Below are the code and all the weights of a small trained network. Each question names an input and a class and asks about switching units off, where a switched-off unit gives its printed mean instead of its output.

import numpy as np


def w(rows, s, z=0):
    codes = np.array(rows[::2]) - 128.0
    scale = np.full(codes.shape[1], s)
    scale[-1] = z or s
    return codes * scale


def norm(h):
    return h / np.sqrt((h * h).mean(-1, keepdims=True) + 1e-5)


def f(y):
    return np.maximum(y, 0)


def log_softmax(a):
    a = a - a.max(-1, keepdims=True)
    return a - np.log(np.exp(a).sum(-1, keepdims=True))


def net(x, mask):
    res = np.array(x, float).reshape(1, 5) / 4 @ E
    u = 0
    for l in range(4):
        y = f(norm(res) @ A[l][:, :-1].T + A[l][:, -1])
        res = res + np.where(mask[u : u + 5], y, B[l][:, -1]) @ B[l][:, :-1]
        u += 5
    return log_softmax(norm(res)[-1] @ U[:, :-1].T + U[:, -1])


A, B = {}, {}
E = w([
[176,182,200,154,200,99,55,182,92,140,81],'x0',
[130,129,131,130,126,132,131,129,129,130,128],'x1',
[103,73,230,42,56,84,184,31,191,161,79],'x2',
[141,213,112,152,70,106,129,98,159,119,133],'x3',
[52,173,95,48,105,248,7,97,158,245,17],'x4',
],0.014)
A[0] = w([
[116,222,138,134,97,103,142,104,143,111,137,31],'L0N0',
[111,19,159,101,201,144,116,156,111,134,119,6],'L0N1',
[119,131,253,112,114,96,116,93,140,146,102,46],'L0N2',
[146,169,236,125,165,75,83,136,130,139,106,26],'L0N3',
[154,247,142,134,71,92,133,111,145,127,122,1],'L0N4',
],0.027,0.015)
B[0] = w([
[165,64,131,184,98,156,95,105,118,160,150,163],'L0N0',
[180,67,138,253,39,179,96,90,124,182,136,208],'L0N1',
[192,128,93,58,85,97,157,183,155,171,72,254],'L0N2',
[101,192,180,151,198,190,188,122,64,88,98,228],'L0N3',
[151,74,133,229,58,156,111,109,123,170,132,185],'L0N4',
],0.024,0.013)
A[1] = w([
[49,120,198,77,118,112,30,47,163,170,99,6],'L1N0',
[167,77,255,152,113,26,219,94,124,90,137,32],'L1N1',
[36,46,82,84,58,125,192,39,163,111,166,1],'L1N2',
[74,124,167,92,161,28,55,125,148,122,130,27],'L1N3',
[127,82,240,78,109,48,182,79,162,109,119,53],'L1N4',
],0.029,0.0053)
B[1] = w([
[127,125,126,102,92,47,47,131,181,179,120,178],'L1N0',
[86,127,162,101,155,64,22,75,197,89,220,254],'L1N1',
[144,157,164,172,159,250,222,143,49,111,73,246],'L1N2',
[121,188,73,169,124,131,104,164,123,147,107,128],'L1N3',
[162,147,57,107,87,99,161,173,133,162,83,194],'L1N4',
],0.017)
A[2] = w([
[88,153,161,106,108,171,88,104,131,188,54,139],'L2N0',
[43,115,137,70,134,109,111,80,161,109,140,12],'L2N1',
[59,83,87,121,133,73,150,173,106,137,129,80],'L2N2',
[2,64,175,115,146,88,161,107,92,149,88,2],'L2N3',
[104,157,57,190,163,121,86,189,89,132,136,136],'L2N4',
],0.037,0.0037)
B[2] = w([
[83,116,102,129,182,84,67,91,140,57,252,251],'L2N0',
[142,127,9,4,161,149,19,128,134,152,166,157],'L2N1',
[120,129,118,81,162,135,65,109,134,127,147,133],'L2N2',
[173,183,56,110,35,127,168,72,174,102,184,129],'L2N3',
[199,116,144,50,73,117,205,131,151,160,64,208],'L2N4',
],0.014,0.028)
A[3] = w([
[45,130,110,138,133,78,157,202,120,143,78,46],'L3N0',
[3,122,92,175,124,146,170,180,94,142,90,58],'L3N1',
[4,107,131,160,125,117,128,175,119,159,92,4],'L3N2',
[46,126,122,154,109,95,139,164,125,131,100,92],'L3N3',
[47,156,103,104,159,59,102,165,145,124,132,66],'L3N4',
],0.046,0.004)
B[3] = w([
[132,33,119,146,108,208,96,114,137,134,159,141],'L3N0',
[123,180,176,153,181,130,115,132,98,145,125,168],'L3N1',
[8,215,137,155,141,127,217,152,81,98,128,128],'L3N2',
[132,131,81,148,144,156,66,103,122,141,185,128],'L3N3',
[78,122,159,126,165,68,151,145,151,84,117,250],'L3N4',
],0.017,0.018)
U = w([
[149,14,115,250,59,162,81,77,133,180,180,94],'0',
[77,146,116,76,202,50,75,128,166,91,179,251],'1',
[155,107,101,24,87,93,196,159,161,190,42,62],'2',
[92,226,172,156,241,210,179,133,42,88,97,102],'3',
],0.012,0.0025)

Each question gives the input, the list of numbers given to net, and the class t.
The units are the neurons (one row each of A and B). Each row of codes is followed by its name. A weight is (code - 128) times the scale printed after its matrix; where a second scale follows, it is the last column's (A, B and U).
mask holds one flag per neuron, layer by layer. A switched-off neuron (its flag False) gives its mean, the last column of its row in B, instead of its output. The means were averaged over made-up inputs and are rounded, as every weight is.
A unit's drop is (log p(t) with every unit on - log p(t) with that unit switched off) / (log p(t) with every unit on - log p(t) with every unit switched off).
The circuit of an input: a set's keep is (log p(t) with only the set's units on - log p(t) with every unit switched off) / (log p(t) with every unit on - log p(t) with every unit switched off). Starting from the 12 units with the biggest drops (on a tie, the unit counted first), units are removed one at a time, each time the one whose removal leaves the highest keep (on an exact tie, the one counted first), for as long as the keep stays at least 0.8.
circuit, biggest first: the units of the circuit, biggest drop first
k most important neurons: the k neurons with the biggest drops, biggest first
k most important neurons of layer l: the k neurons of layer l with the biggest drops, biggest first
drop when u is switched off: that unit's drop, to one decimal
input [-5,-4,3,4,-3], class 3: circuit, biggest first -> [L1N2]
input [-2,2,6,8,-7], class 0: 3 most important neurons -> [L0N4, L0N0, L0N3]
input [7,3,1,-2,6], class 3: 4 most important neurons -> [L0N3, L1N1, L1N0, L2N1]
input [5,4,7,6,-5], class 2: 2 most important neurons of layer 0 -> [L0N2, L0N1]
input [5,-5,1,6,-3], class 0: 2 most important neurons of layer 0 -> [L0N4, L0N0]
input [-3,-8,-1,7,-7], class 0: 2 most important neurons -> [L0N0, L0N4]
input [-7,4,2,2,-4], class 3: 2 most important neurons -> [L1N2, L0N3]
input [-3,-6,-2,-2,-1], class 3: 2 most important neurons -> [L0N2, L0N3]
input [-5,2,0,1,8], class 1: 2 most important neurons -> [L1N0, L2N0]
input [2,1,6,3,8], class 1: 3 most important neurons -> [L2N0, L2N4, L3N4]
input [4,6,6,6,-2], class 0: 4 most important neurons -> [L0N4, L0N0, L2N4, L0N3]
input [4,-6,-7,-6,5], class 2: 2 most important neurons -> [L2N4, L0N4]
input [1,4,7,-3,-6], class 2: 3 most important neurons -> [L0N2, L2N0, L1N4]
input [3,2,2,6,-2], class 0: most important neuron of layer 0 -> [L0N4]
input [8,0,0,1,6], class 3: 2 most important neurons -> [L0N3, L1N1]
input [-6,-3,4,-4,5], class 3: 2 most important neurons -> [L1N2, L1N1]
input [1,4,-8,6,-1], class 2: 2 most important neurons -> [L2N4, L0N1]
input [-2,-2,7,-7,1], class 0: 3 most important neurons -> [L0N1, L2N4, L3N4]
input [-1,4,4,0,6], class 1: 2 most important neurons of layer 2 -> [L2N0, L2N4]
input [8,7,-2,-3,-2], class 3: circuit, biggest first -> [L0N3]
input [2,1,4,7,1], class 0: drop when L0N4 is switched off -> 0.7
input [-2,7,4,-6,4], class 0: drop when L0N1 is switched off -> 4.3
input [-1,3,-8,1,-6], class 2: drop when L2N4 is switched off -> 0.6
input [2,-4,-6,7,-4], class 0: 3 most important neurons of layer 0 -> [L0N4, L0N0, L0N2]
input [-6,5,4,4,2], class 3: drop when L1N2 is switched off -> 1.4
